Each row was made from one path, in order. Every step used is in the known rows, and no mark comes twice. Write each row's path.
Known rows
kipe-luvup-mupi-gilad-nifiv-zisase-befo-maruno: [-107 -235  -85  -79  262  -16  -87   65 -105   33  -39  368 -378   42
   57 -149 -107  209   11  143   -8 -363  167  204  253   72 -304  -50
  -79 -235  -16  163 -228  -89  369  106  205    5  158  -30  -27  -81
   32  101  386]
kipe-luvup-mupi-gilad-nabe-rokur-maruno: [   1 -132 -259  110  683  104  129  288   86  211  245  369 -436  166
  -92  -44  315  236  -14  197   50 -174   27 -145   52    6    9 -385
 -112  -78  115   91   38   62  279  128  136   68   34 -224 -105   40
  226  337  283]
befo-maruno-kipe-luvup-nabe-nifiv: [  79  182 -164  -11  254  -25  291 -226   79  300   48  438 -248  -40
 -137 -395  -76   53  -77  271 -128   21  129   89   41    9  -50 -108
  -29  -22  -39  120   30  213  104 -142  -73  -19  209  -20  -91  231
 -151    8   29]
nifiv-nabe-rokur-kipe-mupi-gilad: [ 167 -146 -182   68  355   48 -141  171  -68   31   28  195  -63   44
  -94   92  366  134   74   73   40   62  107   12   93    5  376 -280
  185 -205  -40  181   54  142   74   19   26  -16 -186   52  -86   19
  150  551  -75]
gilad-nabe-luvup-nifiv-zisase-befo-maruno-kipe-mupi-rokur: [ -49 -230 -154 -190  278   16 -162   21  -10  117 -167  241  -19  133
  105 -235  -51  209  346  190  -96 -370  419  317 -267   -5  -24   76
  290 -470  273  318  199  178  303   -1   37  184  429  152 -522   67
 -181  224  325]
befo-maruno-mupi-rokur-kipe-nifiv-zisase-luvup: [  30 -168  -87 -187  387   19 -238  106  244   84 -418   68  -47  286
  162 -266  182  145  139  -19  -74  -34  325  -37 -305  123   45 -143
  153 -276  396   15  319  215  270 -100 -233  257  -69  -17 -237  151
 -118  357  -66]
rokur-maruno-kipe-mupi-nabe-nifiv: [ 158  104  -46  -39  117 -113  176  -42  -74   52 -146  112 -178  -45
 -146  -51  317   15   59  118  -71  -15  146  141   30    4  412  -33
  110 -429  -62  240  156  188   25 -187 -133   46   67  257 -196  309
  -72  439   17]
kipe-nifiv-nabe-luvup-mupi-rokur-gilad-befo-maruno: [-111 -222 -520 -123  478   82 -162  200  311  202  177  421 -155   62
  157   23  -12  -66  275  -34   71  -43  111   65  -80   -9  194  312
  217 -361  123  142   54  277   92 -217   88  296  -63  -22   88  136
  207   56  106]
befo-maruno-zisase-gilad-nabe-rokur-kipe-luvup: [ 179 -137  -22   -3  726  296   79  239  146  260 -125  141 -243   75
 -215 -270  432  252   55  385  -23   46  359 -112  -45   84  -49 -319
  -42 -124  258  -51  347  -54  283  162  -68   82  -39 -200 -191  105
   83  370  157]
befo-gilad-nifiv-zisase-luvup-nabe-rokur-maruno-mupi-kipe: [  -5 -159    8 -106  568 -424   16  147   83  -72 -326   55 -376  -38
 -107 -314  388  411  -44  282  -20 -257  317  120 -194  223 -215 -288
   77 -296  534  141  195  249    8   96  153 -234   55  141 -351   88
   59  112   84]
zisase-luvup-nabe-nifiv-mupi-rokur-gilad-befo: [-191 -152 -338  -62  277 -143   18  149  236  -21  136  286 -214  -76
  -83  178  -91 -142  128  280  -77  -85  182  -66  -34   34 -161  257
  288   38  327  500    5  215   24 -173  268 -123    4 -138   70  201
  221 -231  135]
maruno-mupi-rokur-kipe-luvup-nifiv-nabe-befo-gilad: [-127 -172 -147  -72  315  193   53  154   -2  270 -248  398 -204  280
  -22 -306  529  118  350  316  304  -58  143  111  -21  -12  271 -136
  288 -376  151  127  -44  384  162 -238  163  198 -271  147 -320  -90
  -43   28  256]
maruno-mupi-kipe-luvup-nifiv-nabe: [ 223  -84   63   50  105 -124   47  211    2  261 -241  365 -110   22
 -138 -290  339    6  280  259  220  -29   -2  130  106  100  231 -179
   16 -184  -45  234 -248  146  -68 -224   23  150    0  319 -332   99
 -214  -52  104]
rokur-gilad-nabe-befo-maruno: [ -54  -18 -314  -35  245  231  214   41   91  117   94  228  -71   84
  -89  176   50   86   92  134   84  -19  138  294    1  144 -101  -69
  165 -157  128  -70   81  -57 -104  -11   63  -57  150  -84   75  -72
  193 -144  318]
zisase-gilad-befo-maruno-mupi-kipe-nifiv: [  59 -110  -75  -98  227 -115 -357  142  210  131  -33  292   27 -150
  -21 -343   89   72  398   92   65   48   92  162 -225  231   29  189
  120 -369  247  197  324  176  158 -238   22  209   18  295  -95  178
  -54   49  -26]
maruno-mupi-rokur-kipe-nifiv-zisase-befo: [-115 -351    1  -82  226    9 -349 -135   30  -84 -148   71  200  154
  -74 -177  239  100   94  116  115    5  217  -82 -252   15  150  -42
  239 -384  289  257  187  258  329 -102  -61   86  -47   97 -167   70
 -112  332   94]
luvup-nabe-befo-maruno-kipe: [  77   23 -212  -93  206   44  225 -283  -40   77  148  277  -18 -119
 -131 -279  -14   36   22  -15  -75   31   33  159 -110   61 -131   55
  174  -86   74  -60  235   71   10 -243   80 -153  288   11 -100    7
 -162 -163   66]
kipe-mupi-nabe-luvup: [ 118  -87  -37 -202   26  -73  -30   37  -87  169 -236  -87 -184  195
   80   27  241  -57  129  -42   68 -139   21  253   81 -103  316   25
  163 -215   -9  -98 -206  265 -214 -133   -6   10  109  187 -232  177
  -66  305   55]
mupi-nabe-rokur-maruno-kipe-luvup-nifiv-zisase-befo-gilad: [-318 -201  142   19  532 -150   72  -91 -244  -52 -313  271 -446  113
  -80 -330  404  399  108  419  -82 -237  341   42   56 -135    1   -5
  -69 -527   80  262   14  153  444    1  224   64   57  -45 -202   68
 -122  295  469]
mupi-kipe-luvup-gilad-nabe-rokur-maruno-zisase: [ 263 -242   11  128  634   59  134  230  255  187   13  217 -383  -70
 -473 -230  511  207  134  393   -6  -97  252  -28  -94   78  -81 -232
  -75 -169  298   71  315   55  241   94  -40  -24   42 -185 -248  249
   74  247  272]
luvup-mupi-nabe-gilad-nifiv-zisase-befo-maruno: [-225 -201  -47 -210  312 -108  146  -10 -183 -246  -58   69 -201   48
   58   58   21  111  -60   18   10 -262   98  297  194   -6 -176  -14
   76 -410 -107   86 -175  -80  -73  -63  158   -8  160   10  -24  -93
   32  175  426]
rokur-kipe-luvup-gilad-nabe-befo: [   1 -101  -80  -22  258  267  290  -11  113  181   97  500 -259  151
 -226  -12  473  -38  194  281  153   21  138  168   50  -97 -173 -106
  105 -271  269 -205   76  258   -6  -21  139 -114  -84 -126 -162    6
  214  142  450]
zisase-luvup-mupi-kipe: [ 115 -123  -22    1  145 -242  -30  178  151  -23  -99  138 -324  -52
  -84 -213  135  -69  145 -117  -41 -170   23 -189 -167  -39 -156  136
  -60  -86   93   94   45    0  -30 -170  202   13  101   61 -332  197
 -149  140  -10]
befo-gilad-nifiv-zisase-luvup-mupi-rokur-maruno-kipe: [-195 -156 -130 -191  419 -136   -8  140  139 -154 -199  170 -563  -63
   96 -248  247  256  128  -19 -173 -381  399  -63 -223  -21 -183  109
  -10 -414  426  147  282   77  303   59  184  121   20   61 -428  112
   41  202  192]
zisase-befo-gilad-nifiv-nabe: [-291 -128   73   44   22 -127  -28   48 -135  -57  -39  183 -139 -243
  -48  -53  141   84   64  344  183   -3  192  146  147   25   51  121
  126 -416  -31  194 -207  -40  -46   25  323 -109 -204  254 -232 -259
  112   37  165]
zisase-nifiv-mupi-kipe-luvup-gilad: [ 154 -173   68  -72 -119 -246 -116  209  138   36  -10  401 -438  -46
 -350 -210  400  -91  258  236   16 -108   61  259  -71   -4 -192  193
  -66 -100   39  325   24   70  202  -79  187 -134  -21    5 -202  220
  -97  -45  345]
nabe-rokur-kipe-luvup-mupi-gilad-befo-maruno: [  24 -131 -180   55  748  295 -111  238   69   88  291  470 -309  141
   72 -225   32  146   42   65 -132  -65   -2 -195   71   34 -146  -95
  -41 -107   44   78  247  109  442  -89   78  114  -98 -238  192   22
  266  285  171]
rokur-maruno-mupi-kipe-nifiv-nabe-gilad-befo: [  71 -186 -102 -104  290   71 -159   56  138  -50   30  367  -65    3
 -111  -98  229   -9  310  144  241  121 -127  130 -113  174  251  -21
  126 -500   68  216  106  350 -139 -384   -5   20  -67  196  -69  181
  151  181   -1]
befo-maruno-zisase-luvup-mupi-gilad-nifiv: [ 191 -160 -206  -23   61   16   24  299  114   97 -246   68 -397 -156
   96  -60   39  231   87  -34   -9 -317  284   -4   -4  348 -181 -103
 -143  -78  117   98  -36 -269  187   40  189   21  124  132 -263   43
  -18   76    4]
befo-gilad-nabe-nifiv-mupi: [ -73   98  -50 -106  163 -119   78  118   74   -2   94  190 -249 -178
  -82  -34   58  -42  -61  255   30 -170  237  283   27   77  103 -137
  276 -204  -95  200   53   93 -222   86  140 -235  -35   29 -164   51
  273  215  202]
kipe-nifiv-zisase-luvup-gilad-nabe-befo-maruno-mupi: [ -43 -179 -248 -220  303    1   71   13  255  180 -315  332 -147  113
  127 -114  319  167  231    1   46 -180  359  472 -122  267 -123  -63
  357 -409  418 -106   32  187   31   54  180   45  198   61 -303  180
  -13  243  264]
maruno-kipe-nifiv-nabe: [  58   15  -92   -7   -4  -78  -34 -195    6   75   23  309   -2 -276
  -71 -104  236  -59  117   -4   45  200  160    6  -51   -7  330   13
   17 -303 -113  148  -34  135  -79 -142   10   28    9  235 -296  171
 -140  204  -93]
zisase-befo-gilad-nifiv-nabe-rokur-maruno-kipe: [-230 -143   35   92  440  -86   -3    3 -174 -175   66  244 -219 -299
 -236 -181  365  304   57  434   29   26  333  -32   -8   46   49   42
    2 -546   33  377  178   39  195   30  275  -96 -109  156 -266 -122
  105  185  145]
kipe-nifiv-zisase-luvup: [ -97  -65   -6 -154  -34 -199 -154 -108   74    3 -402   37 -151   63
  206   -4   52   55   43  -64  -71  -93  279   22 -116   17 -112    4
  -24 -180  172   23 -117  164   69  117   60  -31   58  -31 -214  215
 -105  215  -11]
befo-nifiv-nabe-rokur-maruno-mupi: [ 240  -29   50   79  458  -70   14  246   62   97  -89  119  -69    6
  -86  -19  429  271    3  162  193   73   -2  -64   -4  316  318 -276
   52 -210   82  270   74   80   86  -43  -11   59  -78  152  -17   74
  147  242 -236]
befo-maruno-zisase-gilad: [ 146 -139  -72  -68  169  101  -31  137  133  101 -252  -75 -104  -72
  -75 -190   65  173  128   61  -26  -82  195   82  -24  162  -11   95
   25  -56  111  -51  227 -237  222   50    7  137   38  -19   18   80
  -82   92  -52]
zisase-nifiv-nabe-kipe-luvup-gilad-befo-maruno: [-125  -60  -31   -1  318  110  -40  126  266   36  146  760 -217   -7
  -31 -217  128  -60  366   91  -52   83  -31  458  109   25  -78  381
   67 -351  132  153  -47   41  324 -119  100  140  -69  -41  -12  107
   81  -72  181]
rokur-kipe-luvup-mupi: [ 183  -45  -26  -24  245  133  126   83   61  119    9  287 -264  135
  -54 -232  341  -76  -53   24   16  -18  -41 -215   42 -107  -27  -80
  -28 -136   12  -93   59  131  137  -81   42    1 -124  -27  -53   71
   59  285  193]
nifiv-zisase-befo-maruno-kipe-mupi-rokur-gilad: [ -51 -320 -284 -113  325  117 -262  -96   58  -51  -97  145  -80   48
  -97 -157    7  209  185   39 -225 -190  299  163  -92   -4   53  284
  348 -316  212  363  199  -34  467  -51   13  192  279   68  -35  163
 -153  219  252]
gilad-nabe-luvup-nifiv-mupi: [ 146  -16  -31 -169  -56 -124   95  217  -25   58  -45  176  -77    1
   37  109  122  -62  175  211  123 -262  198  279  -62   81  -86 -135
   83 -167   20  120  -22  160 -263   39  131 -192  173   70 -270  -36
  151  -69  309]
nifiv-nabe-kipe-mupi: [ 209   12  -62  -94  156  -63  -96  -29   43  -45  -10  232   66 -136
  -74  -76  246 -131  172 -181  -21    5  -17  329  104  -24  338   49
  343 -313  -84  124 -108  132  -99  -65  -46  -28   68  226 -231  121
  -56  255  -72]
nabe-gilad-nifiv-zisase-befo-maruno-kipe-mupi-rokur: [-143 -219 -178 -299  205   93 -239 -144 -109 -164  -65   79  -89    4
    4 -134  -59  249  205  109 -160 -257  331  294 -129   32 -168   57
  218 -393  103  446  121  146  306  -16   14  108  317  121 -306   55
 -155  143  288]
befo-nifiv-mupi-nabe-kipe: [ 242   96  251 -135   65 -331  -52  -11    2 -181   47  199 -197 -247
 -186   81  265 -145  161 -135   55 -102    3  275   66   66  137  -15
   37 -224 -112  192  -79   74 -244 -244  -56 -218  155  141 -147  146
   49   41   17]

Write each row's path
[  11 -149 -215  100  295  137   -7  295  144   55 -315   49  -90  -46
  153   51   21  341  192  227 -159 -132  395 -119 -124  385 -279  113
   -5  -90  275  363  140 -129  391   77  218  111   89  -38   90  121
   67 -182  111]  nabe-rokur-gilad-befo-maruno-zisase-luvup-nifiv
[ 102    7 -142 -287  107  -71   18 -147  -52  -68    7  195 -250 -127
  -85 -100  232  -54  141  -28  -69   10  143  258  -36   29  172  -61
   65 -316 -288  124   96  160 -210 -341  -62  -31  170   55 -152  186
 -113  240  210]  befo-maruno-kipe-nifiv-mupi-nabe-gilad
[-217 -165  168  -19   64   -7  -29  -69 -105  -21 -398  338 -282  215
   49 -286  203  227   97  398   56 -221  270   80   18  -99 -202   19
   22 -450  136   72  -30  180  353   82  225  -81 -145    0  -82 -112
   48  231  437]  rokur-kipe-luvup-nifiv-zisase-befo-gilad
[ 117  -35 -112  -53   37   53 -139  156  -53 -108  178  476 -108 -274
   84  -89 -210   62  341   57 -157 -193  136  213    0  248 -130  146
   44 -192  -61  356  266  -90  224 -225  137   -5  165  119   41  -44
  111 -152  205]  luvup-nifiv-mupi-gilad-befo-maruno-kipe
[ 166 -244 -159   -5   21  262 -294  312   60  155 -126  227  -97  -93
  144  -65   -6  109  202   24   25    2   17  286   21  378  332  158
  250 -237   49  317   -7 -295  404  -86  129   43  -22  260 -123   82
   17  238 -109]  kipe-mupi-gilad-befo-maruno-zisase-nifiv-nabe
[ 226   63 -150 -207   82   66   57  -22 -191   95  -38  249   -9 -290
  -30 -124  232   -3  178   14  -34   27  239  391   80  195  129   16
  301 -445 -113  193   75   65  -51 -118   42  -57  141  387 -379    4
 -113   33   87]  gilad-nifiv-nabe-befo-maruno-kipe-mupi
[ -46  -10  -33 -200  152  -12  102  240 -114 -143   17  185  -84   -6
  172  103  -58  -78  229  108  -55 -119  -19  313  128  116  -85   78
  176 -250 -166  182   60   15 -129 -296   77   24    6  -20  138 -118
  159 -116  372]  luvup-nifiv-mupi-nabe-gilad-befo-maruno
[  80 -379   83  -56  435  -20 -137   12  150   62 -195  375 -268  134
 -256 -501  134  159  214  205  -29 -243   97  343  114   54 -166  148
  173 -276  174   61   16   48  301 -126   58  113  187    2  -22  174
 -159  183  321]  nifiv-zisase-befo-maruno-mupi-kipe-luvup-gilad
[ -59 -422  -82    4  711  149 -101   74  204    7  -33  367 -453  -27
 -309 -536  399   59  218  118   86 -220   61  -68   -1 -123  245  248
  253 -477   89  200   58   24  488 -189  197  120  -52  -82 -291   99
  -82  331  183]  nifiv-nabe-kipe-luvup-mupi-rokur-maruno-zisase-befo-gilad
[-108  -20 -157 -188  233   -6  170  -59  -55   -8 -142  380  -43  -45
   23  -66   82  231  333  100  -26 -235  398  441 -100   81 -232   -4
   97 -394  243   68  241  -21  101   90  169   74  333   43 -261   27
  -62  -48  361]  luvup-nifiv-zisase-gilad-nabe-befo-maruno-kipe
[ 249 -233 -113 -132  367   51 -151   59  217 -137   49  363 -268 -279
  -81 -207 -157  -44  226  -93 -166 -229   72  215    5  277 -203  158
  235  -34  232  120  123 -113  102 -259  163 -318  298  -90  -79  138
   87  -63  -29]  nifiv-mupi-gilad-befo-maruno-zisase-luvup-nabe-kipe
[ -84 -295 -144  -63  115  -18 -349 -125    0   28 -195  213    5  107
   71 -171  -80  293  106   50   99 -180  155  288  -15  245   97  -84
  139 -305   55  180  -77   30  318  -34   60   64  183  117   29   38
  -98  282   76]  kipe-nifiv-zisase-befo-maruno-mupi-gilad
[  90 -171   15  -68  602 -245 -152  152  179   22 -278   98 -155   77
 -101 -171  417  248   86  162    5  -92  336   -7 -330  202    8 -377
   29 -356  417  199  247  243   45   74  -60  -35  165   32 -463  310
  -31  409   42]  gilad-nabe-rokur-maruno-mupi-kipe-nifiv-zisase-luvup
[ 137   35   80  -34  393   15  -64   38  173   59  230  686 -296 -205
   38 -159  146 -150  216 -133   86  -43 -166   50  162   40   62  183
   60 -316   -9  217 -255  177   67 -219  173  -10   77  157 -123  210
  169   66   -6]  gilad-befo-nifiv-nabe-kipe-luvup-mupi
[-237  -84  -44 -269  227 -205  154  -45 -215 -145 -110   45 -320  -96
  110   34  268   58  -64 -141   70 -330  186  388  169  -27  -12  -10
  220 -436   18  -90 -181   87 -175   29  284 -165   24  153 -190  -34
   84   84  399]  luvup-mupi-nabe-befo-gilad-nifiv-zisase
